Below are the code and all the weights of a small trained network. Each question names an input and a class and asks about switching units off, where a switched-off unit gives its printed mean instead of its output.

import numpy as np


def w(rows, s, z=0):
    codes = np.array(rows[::2]) - 128.0
    scale = np.full(codes.shape[1], s)
    scale[-1] = z or s
    return codes * scale


def norm(h):
    return h / np.sqrt((h * h).mean(-1, keepdims=True) + 1e-5)


def f(y):
    return np.maximum(y, 0)


def log_softmax(a):
    a = a - a.max(-1, keepdims=True)
    return a - np.log(np.exp(a).sum(-1, keepdims=True))


def net(x, mask):
    res = np.array(x, float).reshape(1, 6) / 4 @ E
    u = 0
    for l in range(2):
        y = f(norm(res) @ A[l][:, :-1].T + A[l][:, -1])
        res = res + np.where(mask[u : u + 11], y, B[l][:, -1]) @ B[l][:, :-1]
        u += 11
    return log_softmax(norm(res)[-1] @ U[:, :-1].T + U[:, -1])


A, B = {}, {}
E = w([
[199,65,43,110,163,56],'x0',
[99,113,123,95,125,127],'x1',
[131,135,126,140,129,127],'x2',
[181,254,53,34,125,175],'x3',
[138,119,136,120,125,130],'x4',
[130,183,232,82,255,50],'x5',
],0.0082)
A[0] = w([
[175,183,58,82,11,180,119],'0.n1',
[89,43,142,183,130,120,2],'0.n2',
[142,112,153,137,66,203,101],'0.n3',
[100,36,126,199,58,135,110],'0.n4',
[99,96,93,156,13,214,123],'0.n5',
[98,166,218,131,143,212,67],'0.n6',
[180,47,13,130,120,78,108],'0.n7',
[82,137,147,161,90,250,87],'0.n8',
[130,187,111,79,161,154,71],'0.n9',
[83,148,172,152,62,217,49],'0.n10',
[95,108,171,159,175,98,114],'0.n11',
],0.013,0.0069)
B[0] = w([
[119,108,140,181,135,254,244],'0.n1',
[138,173,198,179,24,242,165],'0.n2',
[122,130,34,136,185,70,177],'0.n3',
[115,141,148,195,166,247,216],'0.n4',
[110,36,21,174,235,98,246],'0.n5',
[159,158,146,84,60,37,181],'0.n6',
[179,195,79,128,14,2,229],'0.n7',
[178,167,116,102,36,14,196],'0.n8',
[134,144,218,124,84,226,170],'0.n9',
[175,136,90,84,26,57,185],'0.n10',
[123,127,202,85,126,179,171],'0.n11',
],0.0086,0.012)
A[1] = w([
[169,169,48,62,136,166,109],'1.n1',
[135,109,118,92,73,72,84],'1.n2',
[115,47,160,194,89,49,106],'1.n3',
[123,166,121,129,148,237,43],'1.n4',
[141,188,96,156,81,108,116],'1.n5',
[123,166,118,127,45,61,70],'1.n6',
[135,110,84,208,143,246,191],'1.n7',
[137,172,232,69,158,109,116],'1.n8',
[67,171,177,100,152,116,1],'1.n9',
[160,180,113,162,163,119,96],'1.n10',
[97,77,180,154,96,200,127],'1.n11',
],0.013,0.0046)
B[1] = w([
[122,166,233,131,110,145,186],'1.n1',
[113,170,145,172,117,86,164],'1.n2',
[141,177,179,60,112,155,184],'1.n3',
[147,167,175,139,117,135,160],'1.n4',
[91,97,148,105,144,85,203],'1.n5',
[122,106,147,98,134,64,190],'1.n6',
[108,119,161,82,199,120,251],'1.n7',
[111,52,7,183,151,135,214],'1.n8',
[141,114,78,136,113,104,152],'1.n9',
[44,80,148,122,118,124,147],'1.n10',
[175,211,150,80,124,165,167],'1.n11',
],0.013,0.012)
U = w([
[108,49,26,165,206,137,103],'0',
[146,145,132,102,31,6,31],'1',
[148,150,195,127,138,215,255],'2',
],0.019,0.0009)

Each question gives the input, the list of numbers given to net, and the class t.
The units are the neurons (one row each of A and B). Each row of codes is followed by its name. A weight is (code - 128) times the scale printed after its matrix; where a second scale follows, it is the last column's (A, B and U).
mask holds one flag per neuron, layer by layer. A switched-off neuron (its flag False) gives its mean, the last column of its row in B, instead of its output. The means were averaged over made-up inputs and are rounded, as every weight is.
A unit's drop is (log p(t) with every unit on - log p(t) with that unit switched off) / (log p(t) with every unit on - log p(t) with every unit switched off).
The circuit of an input: a set's keep is (log p(t) with only the set's units on - log p(t) with every unit switched off) / (log p(t) with every unit on - log p(t) with every unit switched off). Starting from the 12 units with the biggest drops (on a tie, the unit counted first), units are removed one at a time, each time the one whose removal leaves the highest keep (on an exact tie, the one counted first), for as long as the keep stays at least 0.8.
units of the circuit, in order: the units of the circuit, biggest drop first
top k neurons: the k neurons with the biggest drops, biggest first
top k neurons in layer l: the k neurons of layer l with the biggest drops, biggest first
drop when u is switched off: that unit's drop, to one decimal
input [-1,8,2,1,8,-1], class 0: units of the circuit, in order	[0.n5]
input [-7,-4,0,5,-7,8], class 0: units of the circuit, in order	[1.n8; 0.n7]
input [-5,-8,6,-1,-8,4], class 1: top 2 neurons in layer 0	[0.n6; 0.n4]
input [-8,-6,4,7,5,6], class 1: top 3 neurons	[0.n6; 0.n5; 0.n4]
input [-5,-7,4,4,-8,4], class 1: top 4 neurons	[0.n6; 0.n5; 0.n4; 1.n7]
input [6,-8,-6,8,5,7], class 2: top 2 neurons	[1.n1; 0.n7]
input [-7,1,3,-4,-6,7], class 0: top 3 neurons	[1.n8; 0.n7; 0.n8]
input [-3,1,0,7,2,-5], class 2: top 3 neurons	[0.n1; 1.n8; 1.n1]
input [2,-7,-3,5,-1,8], class 0: top 2 neurons	[1.n8; 0.n1]
input [-4,6,5,0,-3,-5], class 0: top 2 neurons	[0.n5; 0.n7]
input [-5,5,0,-1,-4,5], class 0: top 3 neurons	[1.n8; 0.n7; 0.n8]
input [6,2,-2,-7,-7,5], class 2: top 2 neurons	[0.n8; 1.n3]
input [3,3,-2,3,5,6], class 0: top 2 neurons	[1.n8; 0.n1]
input [-1,-8,-3,-7,4,5], class 2: top neuron	[1.n11]
input [-1,-5,3,-2,-8,4], class 0: drop when 0.n7 is switched off	0.4
input [-8,1,4,7,7,5], class 1: drop when 0.n6 is switched off	2.0
input [-6,-3,6,-1,1,1], class 1: drop when 1.n9 is switched off	0.0
